Here is a tiny trained network, its code and every weight. The questions are about switching its units off for an input and a target symbol, where a switched-off unit gives its printed mean instead of its output.

import numpy as np


def w(rows, s, z=0):
    codes = np.array(rows[::2]) - 128.0
    scale = np.full(codes.shape[1], s)
    scale[-1] = z or s
    return codes * scale


def norm(h):
    return h / np.sqrt((h * h).mean(-1, keepdims=True) + 1e-5)


def softmax(a):
    e = np.exp(a - a.max(-1, keepdims=True))
    return e / e.sum(-1, keepdims=True)


def log_softmax(a):
    a = a - a.max(-1, keepdims=True)
    return a - np.log(np.exp(a).sum(-1, keepdims=True))


def net(x, mask):
    ids = ['ΔΞαεμσ'.index(c) for c in x.split()]
    T = len(ids)
    res = E[ids] + P[:T]
    u = 0
    for l in range(3):
        r = norm(res)
        for j in range(2):
            rows = slice(4 * j, 4 * j + 4)
            q, k, v = (r @ M[l][rows].T for M in (Q, K, V))
            z = softmax(np.where(np.tri(T) > 0, q @ k.T / 4**0.5, -1e9)) @ v
            o = O[l][rows]
            res = res + np.where(mask[u + j], z, o[:, -1]) @ o[:, :-1]
        u += 2
    return log_softmax(norm(res)[-1] @ U[:, :-1].T + U[:, -1])


Q, K, V, O = {}, {}, {}, {}
E = w([
[87,132,92,131,94],'Δ',
[151,106,5,213,141],'Ξ',
[78,77,183,68,173],'α',
[124,21,171,177,33],'ε',
[97,98,109,39,156],'μ',
[69,200,116,194,78],'σ',
],0.014)
P = w([
[166,156,215,123,153],'0',
[33,152,117,116,133],'1',
[32,120,149,105,180],'2',
[70,133,125,177,118],'3',
[96,111,87,99,118],'4',
[75,114,163,172,186],'5',
[131,96,70,95,98],'6',
[106,128,155,137,247],'7',
[103,96,120,103,82],'8',
[102,127,137,103,255],'9',
[135,82,116,124,114],'10',
[146,93,132,108,193],'11',
[90,101,141,107,115],'12',
[87,89,160,144,170],'13',
],0.0068)
Q[0] = w([
[179,163,153,125,199],'0.h1',
[149,250,144,198,65],'0.h1',
[27,44,116,157,141],'0.h1',
[127,93,58,157,207],'0.h1',
[131,146,134,152,232],'0.h2',
[64,143,113,85,142],'0.h2',
[158,194,110,115,238],'0.h2',
[93,136,150,169,133],'0.h2',
],0.011)
K[0] = w([
[94,202,168,152,138],'0.h1',
[156,254,137,112,164],'0.h1',
[178,108,235,199,32],'0.h1',
[93,41,120,147,100],'0.h1',
[136,181,153,121,159],'0.h2',
[196,130,132,178,171],'0.h2',
[69,150,133,191,228],'0.h2',
[158,101,173,198,144],'0.h2',
],0.0082)
V[0] = w([
[129,137,127,115,204],'0.h1',
[151,148,108,115,174],'0.h1',
[125,157,77,134,184],'0.h1',
[192,114,124,53,64],'0.h1',
[111,147,116,149,92],'0.h2',
[150,9,90,93,164],'0.h2',
[177,190,40,104,182],'0.h2',
[48,123,153,116,205],'0.h2',
],0.011)
O[0] = w([
[115,191,133,167,178,123],'0.h1',
[107,250,91,109,250,88],'0.h1',
[139,149,254,176,165,93],'0.h1',
[129,47,69,178,143,103],'0.h1',
[53,157,104,122,107,107],'0.h2',
[15,112,104,208,145,207],'0.h2',
[178,80,87,88,49,91],'0.h2',
[154,171,106,167,26,255],'0.h2',
],0.0063,0.0081)
Q[1] = w([
[221,46,179,137,77],'1.h1',
[181,173,165,151,166],'1.h1',
[131,94,232,93,239],'1.h1',
[139,159,127,129,144],'1.h1',
[192,137,117,77,70],'1.h2',
[186,163,88,69,211],'1.h2',
[143,41,152,165,187],'1.h2',
[132,196,120,130,254],'1.h2',
],0.0088)
K[1] = w([
[97,150,126,171,86],'1.h1',
[162,225,68,192,110],'1.h1',
[165,212,120,112,176],'1.h1',
[138,107,254,152,140],'1.h1',
[116,204,59,108,110],'1.h2',
[124,234,185,81,182],'1.h2',
[140,168,81,86,138],'1.h2',
[101,237,166,189,208],'1.h2',
],0.011)
V[1] = w([
[160,185,42,86,185],'1.h1',
[183,142,97,102,135],'1.h1',
[142,144,85,173,129],'1.h1',
[92,122,199,162,135],'1.h1',
[158,99,145,160,186],'1.h2',
[82,249,55,47,188],'1.h2',
[80,215,74,147,136],'1.h2',
[168,158,180,215,106],'1.h2',
],0.011)
O[1] = w([
[153,123,149,211,89,64],'1.h1',
[222,126,135,174,154,2],'1.h1',
[117,119,174,141,131,74],'1.h1',
[67,113,111,21,181,184],'1.h1',
[68,149,117,96,175,37],'1.h2',
[96,88,191,255,109,181],'1.h2',
[149,96,195,75,163,215],'1.h2',
[159,81,111,99,193,2],'1.h2',
],0.0081,0.005)
Q[2] = w([
[112,106,112,208,61],'2.h1',
[48,136,31,128,107],'2.h1',
[254,118,103,123,163],'2.h1',
[83,115,149,199,43],'2.h1',
[90,127,133,78,19],'2.h2',
[120,83,107,133,114],'2.h2',
[68,85,79,82,64],'2.h2',
[122,186,172,146,175],'2.h2',
],0.0097)
K[2] = w([
[125,66,34,176,55],'2.h1',
[150,24,63,72,140],'2.h1',
[143,236,254,79,137],'2.h1',
[61,24,19,137,203],'2.h1',
[118,171,51,137,136],'2.h2',
[73,170,50,66,27],'2.h2',
[172,189,110,193,65],'2.h2',
[187,18,146,216,184],'2.h2',
],0.0085)
V[2] = w([
[138,152,172,54,109],'2.h1',
[127,109,84,143,74],'2.h1',
[118,90,64,123,92],'2.h1',
[155,123,141,165,150],'2.h1',
[50,246,201,125,137],'2.h2',
[89,148,108,117,158],'2.h2',
[123,37,107,122,131],'2.h2',
[163,116,121,159,182],'2.h2',
],0.012)
O[2] = w([
[154,167,22,240,49,83],'2.h1',
[70,117,169,85,141,188],'2.h1',
[32,174,211,102,117,202],'2.h1',
[137,82,118,154,171,77],'2.h1',
[175,255,171,146,145,255],'2.h2',
[124,145,158,159,125,157],'2.h2',
[125,2,68,166,3,144],'2.h2',
[58,118,38,90,161,37],'2.h2',
],0.0081,0.0068)
U = w([
[138,69,103,153,43,132],'Δ',
[126,67,79,122,200,254],'Ξ',
[83,203,80,137,166,99],'α',
[77,92,156,250,110,122],'ε',
[121,109,78,169,133,25],'μ',
[223,125,122,141,139,212],'σ',
],0.011,0.004)

Each question gives the input, a string of symbols that net reads in full, and the target symbol t.
The units are the heads (4 rows each of Q, K, V and O). Each row of codes is followed by its name. A weight is (code - 128) times the scale printed after its matrix; where a second scale follows, it is the last column's (O and U).
mask holds one flag per head, layer by layer. A switched-off head (its flag False) gives its mean, the last column of its rows in O, instead of its output. The means were averaged over made-up inputs and are rounded, as every weight is.
A unit's drop is (log p(t) with every unit on - log p(t) with that unit switched off) / (log p(t) with every unit on - log p(t) with every unit switched off).
The circuit of an input: a set's keep is (log p(t) with only the set's units on - log p(t) with every unit switched off) / (log p(t) with every unit on - log p(t) with every unit switched off). Starting from all 6 units, units are removed one at a time, each time the one whose removal leaves the highest keep (on an exact tie, the one counted first), for as long as the keep stays at least 0.8.
circuit, biggest first: the units of the circuit, biggest drop first
unit that matters most: the unit with the biggest drop
which heads matter: for each layer, one digit per head in row order, 1 if its drop is at least 0.15 and else 0, layers parted by /
drop of u: that unit's drop, to one decimal
input σ μ μ, target σ: circuit, biggest first : [0.h2, 1.h1]
input Δ Ξ Ξ μ, target Ξ: which heads matter : 11 / 10 / 11
input α Δ ε α μ α μ Δ, target Δ: unit that matters most : 0.h1
input σ α α μ σ σ Ξ, target σ: circuit, biggest first : [0.h1, 2.h2, 1.h2]
input μ Δ μ α μ μ σ μ μ σ ε α σ Ξ, target α: circuit, biggest first : [2.h2, 1.h2, 0.h1]
input μ σ μ Δ, target σ: which heads matter : 11 / 01 / 11
input μ σ α μ μ μ μ, target ε: which heads matter : 10 / 01 / 00
input ε μ μ α, target Δ: which heads matter : 10 / 00 / 01
input μ Ξ α Ξ, target Ξ: which heads matter : 10 / 01 / 10
input Ξ α α μ σ Ξ ε ε μ μ ε α, target Δ: which heads matter : 10 / 01 / 01
input Ξ μ μ μ α σ ε, target α: which heads matter : 11 / 01 / 01
input μ μ σ α μ σ Ξ Ξ μ μ Ξ μ α Δ, target Ξ: circuit, biggest first : [2.h1, 0.h1, 1.h2]
input σ α α, target σ: circuit, biggest first : [0.h2, 2.h1, 1.h1]
input α Δ α, target α: which heads matter : 01 / 10 / 10
input α σ α, target α: which heads matter : 00 / 10 / 10
input μ Ξ Ξ α, target Ξ: unit that matters most : 2.h1
input μ Ξ Ξ μ α μ Ξ μ α σ Δ, target α: circuit, biggest first : [0.h1, 2.h2]
input μ α Δ σ μ σ μ α α μ α μ α Ξ, target α: which heads matter : 00 / 10 / 00
input μ μ σ μ α Ξ Δ σ μ Ξ, target σ: drop of 2.h2 : 0.1
input μ μ ε μ, target Δ: drop of 1.h2 : 0.4
